Here is a tiny trained network, its code and every weight. The questions are about switching its units off for an input and a target symbol, where a switched-off unit gives its printed mean instead of its output.

import numpy as np


def w(rows, s, z=0):
    codes = np.array(rows[::2]) - 128.0
    scale = np.full(codes.shape[1], s)
    scale[-1] = z or s
    return codes * scale


def norm(h):
    return h / np.sqrt((h * h).mean(-1, keepdims=True) + 1e-5)


def f(y):
    return np.maximum(y, 0)


def softmax(a):
    e = np.exp(a - a.max(-1, keepdims=True))
    return e / e.sum(-1, keepdims=True)


def log_softmax(a):
    a = a - a.max(-1, keepdims=True)
    return a - np.log(np.exp(a).sum(-1, keepdims=True))


def net(x, mask):
    ids = ['ΛΞΠΣαβζηθμτφ'.index(c) for c in x.split()]
    T = len(ids)
    res = E[ids] + P[:T]
    u = 0
    for l in range(2):
        r = norm(res)
        for j in range(2):
            rows = slice(3 * j, 3 * j + 3)
            q, k, v = (r @ M[l][rows].T for M in (Q, K, V))
            z = softmax(np.where(np.tri(T) > 0, q @ k.T / 3**0.5, -1e9)) @ v
            o = O[l][rows]
            res = res + np.where(mask[u + j], z, o[:, -1]) @ o[:, :-1]
        u += 2
        y = f(norm(res) @ A[l][:, :-1].T + A[l][:, -1])
        res = res + np.where(mask[u : u + 4], y, B[l][:, -1]) @ B[l][:, :-1]
        u += 4
    return log_softmax(norm(res)[-1] @ U[:, :-1].T + U[:, -1])


Q, K, V, O, A, B = {}, {}, {}, {}, {}, {}
E = w([
[230,178,127,230,115],'Λ',
[78,198,119,178,217],'Ξ',
[86,124,154,117,127],'Π',
[178,97,232,202,155],'Σ',
[124,160,130,94,109],'α',
[74,131,141,53,191],'β',
[86,13,243,60,186],'ζ',
[119,139,119,94,87],'η',
[80,81,106,172,108],'θ',
[160,223,113,205,101],'μ',
[92,61,115,193,121],'τ',
[254,94,185,203,69],'φ',
],0.017)
P = w([
[223,76,2,92,175],'0',
[131,186,147,100,146],'1',
[115,188,162,107,133],'2',
[103,186,167,109,126],'3',
[96,171,157,113,112],'4',
[96,152,149,120,104],'5',
[91,139,139,122,93],'6',
[83,120,134,124,84],'7',
[87,110,127,124,72],'8',
[83,98,117,128,64],'9',
[84,97,116,128,68],'10',
],0.0064)
Q[0] = w([
[172,112,165,205,212],'0.h1',
[112,125,149,147,204],'0.h1',
[115,95,248,200,64],'0.h1',
[81,127,126,159,158],'0.h2',
[203,161,101,100,171],'0.h2',
[139,126,185,165,141],'0.h2',
],0.017)
K[0] = w([
[34,155,182,163,58],'0.h1',
[79,186,222,160,137],'0.h1',
[188,44,227,136,43],'0.h1',
[68,176,103,172,179],'0.h2',
[119,119,170,100,65],'0.h2',
[134,122,251,194,200],'0.h2',
],0.012)
V[0] = w([
[125,76,204,201,17],'0.h1',
[123,161,140,143,254],'0.h1',
[121,161,31,153,167],'0.h1',
[67,174,173,186,175],'0.h2',
[135,137,47,96,228],'0.h2',
[163,130,163,114,172],'0.h2',
],0.0063)
O[0] = w([
[107,95,126,83,1,253],'0.h1',
[55,103,118,127,205,157],'0.h1',
[187,145,87,113,193,50],'0.h1',
[37,26,66,52,65,212],'0.h2',
[45,185,194,89,143,100],'0.h2',
[112,147,152,189,79,160],'0.h2',
],0.0067,0.0026)
A[0] = w([
[134,175,68,239,96,129],'0.n1',
[254,98,203,198,110,75],'0.n2',
[81,55,157,147,99,172],'0.n3',
[87,189,22,219,81,254],'0.n4',
],0.009,0.0038)
B[0] = w([
[247,191,202,116,140,214],'0.n1',
[60,106,78,255,107,217],'0.n2',
[102,194,215,122,177,221],'0.n3',
[130,253,194,6,171,254],'0.n4',
],0.0083,0.0076)
Q[1] = w([
[148,77,8,90,203],'1.h1',
[199,194,41,42,149],'1.h1',
[42,101,140,18,90],'1.h1',
[47,78,241,112,94],'1.h2',
[81,92,76,80,132],'1.h2',
[189,162,111,56,43],'1.h2',
],0.017)
K[1] = w([
[113,172,53,127,184],'1.h1',
[208,172,127,148,252],'1.h1',
[128,62,84,133,135],'1.h1',
[105,46,124,111,59],'1.h2',
[135,127,67,82,128],'1.h2',
[188,106,126,123,163],'1.h2',
],0.02)
V[1] = w([
[115,73,186,162,221],'1.h1',
[99,205,111,56,127],'1.h1',
[205,36,80,1,145],'1.h1',
[81,75,138,29,82],'1.h2',
[126,160,234,143,138],'1.h2',
[178,63,155,129,129],'1.h2',
],0.0092)
O[1] = w([
[131,6,164,171,154,182],'1.h1',
[208,135,128,74,110,149],'1.h1',
[84,142,206,99,135,17],'1.h1',
[127,135,144,171,219,90],'1.h2',
[145,75,119,151,99,254],'1.h2',
[78,119,199,126,110,114],'1.h2',
],0.013,0.0083)
A[1] = w([
[117,110,2,9,124,134],'1.n1',
[191,160,215,192,89,180],'1.n2',
[84,95,86,15,217,123],'1.n3',
[176,216,51,208,141,1],'1.n4',
],0.0092,0.0039)
B[1] = w([
[108,127,143,179,196,167],'1.n1',
[70,102,113,90,87,254],'1.n2',
[50,180,96,196,175,197],'1.n3',
[51,86,248,175,186,187],'1.n4',
],0.014,0.0065)
U = w([
[103,127,19,104,101,146],'Λ',
[58,183,99,156,142,232],'Ξ',
[185,71,83,153,134,87],'Π',
[59,71,58,193,69,1],'Σ',
[167,124,158,135,144,113],'α',
[143,127,95,151,135,135],'β',
[83,96,224,119,120,75],'ζ',
[138,174,177,202,117,93],'η',
[102,176,155,52,130,177],'θ',
[121,138,86,109,124,138],'μ',
[124,75,94,61,100,239],'τ',
[8,147,91,71,75,76],'φ',
],0.019,0.0053)

Each question gives the input, a string of symbols that net reads in full, and the target symbol t.
The units are the heads (3 rows each of Q, K, V and O) and the neurons (one row each of A and B). Each row of codes is followed by its name. A weight is (code - 128) times the scale printed after its matrix; where a second scale follows, it is the last column's (O, A, B and U).
mask holds one flag per unit, layer by layer, with each layer's heads first. A switched-off unit (its flag False) gives its mean, the last column of its rows in O or B, instead of its output. The means were averaged over made-up inputs and are rounded, as every weight is.
A unit's drop is (log p(t) with every unit on - log p(t) with that unit switched off) / (log p(t) with every unit on - log p(t) with every unit switched off).
The circuit of an input: a set's keep is (log p(t) with only the set's units on - log p(t) with every unit switched off) / (log p(t) with every unit on - log p(t) with every unit switched off). Starting from all 12 units, units are removed one at a time, each time the one whose removal leaves the highest keep (on an exact tie, the one counted first), for as long as the keep stays at least 0.8.
circuit, biggest first: the units of the circuit, biggest drop first
most important unit: the unit with the biggest drop
k most important neurons: the k neurons with the biggest drops, biggest first
top k neurons in layer l: the k neurons of layer l with the biggest drops, biggest first
which heads matter: for each layer, one digit per head in row order, 1 if its drop is at least 0.15 and else 0, layers parted by /
input Π τ τ Λ β μ Ξ Π, target Ξ: circuit, biggest first -> 0.h2; 1.n3; 1.h2
input η τ Σ τ Ξ Ξ φ α α, target η: which heads matter -> 11 / 10
input ζ α τ α α, target ζ: circuit, biggest first -> 1.h1
input α Ξ Π Λ Λ Ξ Λ τ η, target α: which heads matter -> 11 / 11
input Λ Λ ζ Ξ α Λ Λ τ, target Ξ: 3 most important neurons -> 0.n1; 0.n2; 1.n3
input Σ Λ Λ τ φ θ Π τ φ α, target Σ: which heads matter -> 01 / 10
input Λ τ Λ Σ Ξ Λ τ Π Λ μ τ, target Ξ: which heads matter -> 01 / 01
input Ξ τ θ τ β η Π, target Ξ: circuit, biggest first -> 0.h2; 1.h2; 1.n3
input Σ φ Λ η α α, target Σ: which heads matter -> 00 / 10
input φ μ τ Π, target φ: circuit, biggest first -> 0.h1; 1.h1
input Λ Λ Λ φ θ, target φ: which heads matter -> 00 / 10
input τ τ τ Π τ ζ θ, target ζ: which heads matter -> 00 / 00
input τ Π ζ Π Σ η, target τ: which heads matter -> 11 / 10
input Σ Σ θ Λ μ α Λ Λ φ ζ η, target Σ: 3 most important neurons -> 0.n3; 0.n2; 1.n4
input Λ ζ μ Λ Π Σ μ τ Π, target Σ: top neuron in layer 0 -> 0.n4
input τ β θ φ α, target τ: circuit, biggest first -> 1.h1; 0.n2; 1.n4; 0.n3
input Λ τ α β α τ Λ Σ τ τ η, target Λ: top 2 neurons in layer 1 -> 1.n1; 1.n2
input θ Σ ζ η Π Λ Λ Λ τ Π η, target θ: which heads matter -> 10 / 10
input Σ τ β Π Σ η, target Σ: which heads matter -> 00 / 10
input Λ ζ η μ θ τ τ μ η, target Λ: circuit, biggest first -> 0.h1; 0.h2; 1.h1; 0.n2
input Π θ ζ Λ Π β α, target Π: 2 most important neurons -> 0.n4; 0.n2
input Λ τ θ α α Π, target Π: most important unit -> 0.n4
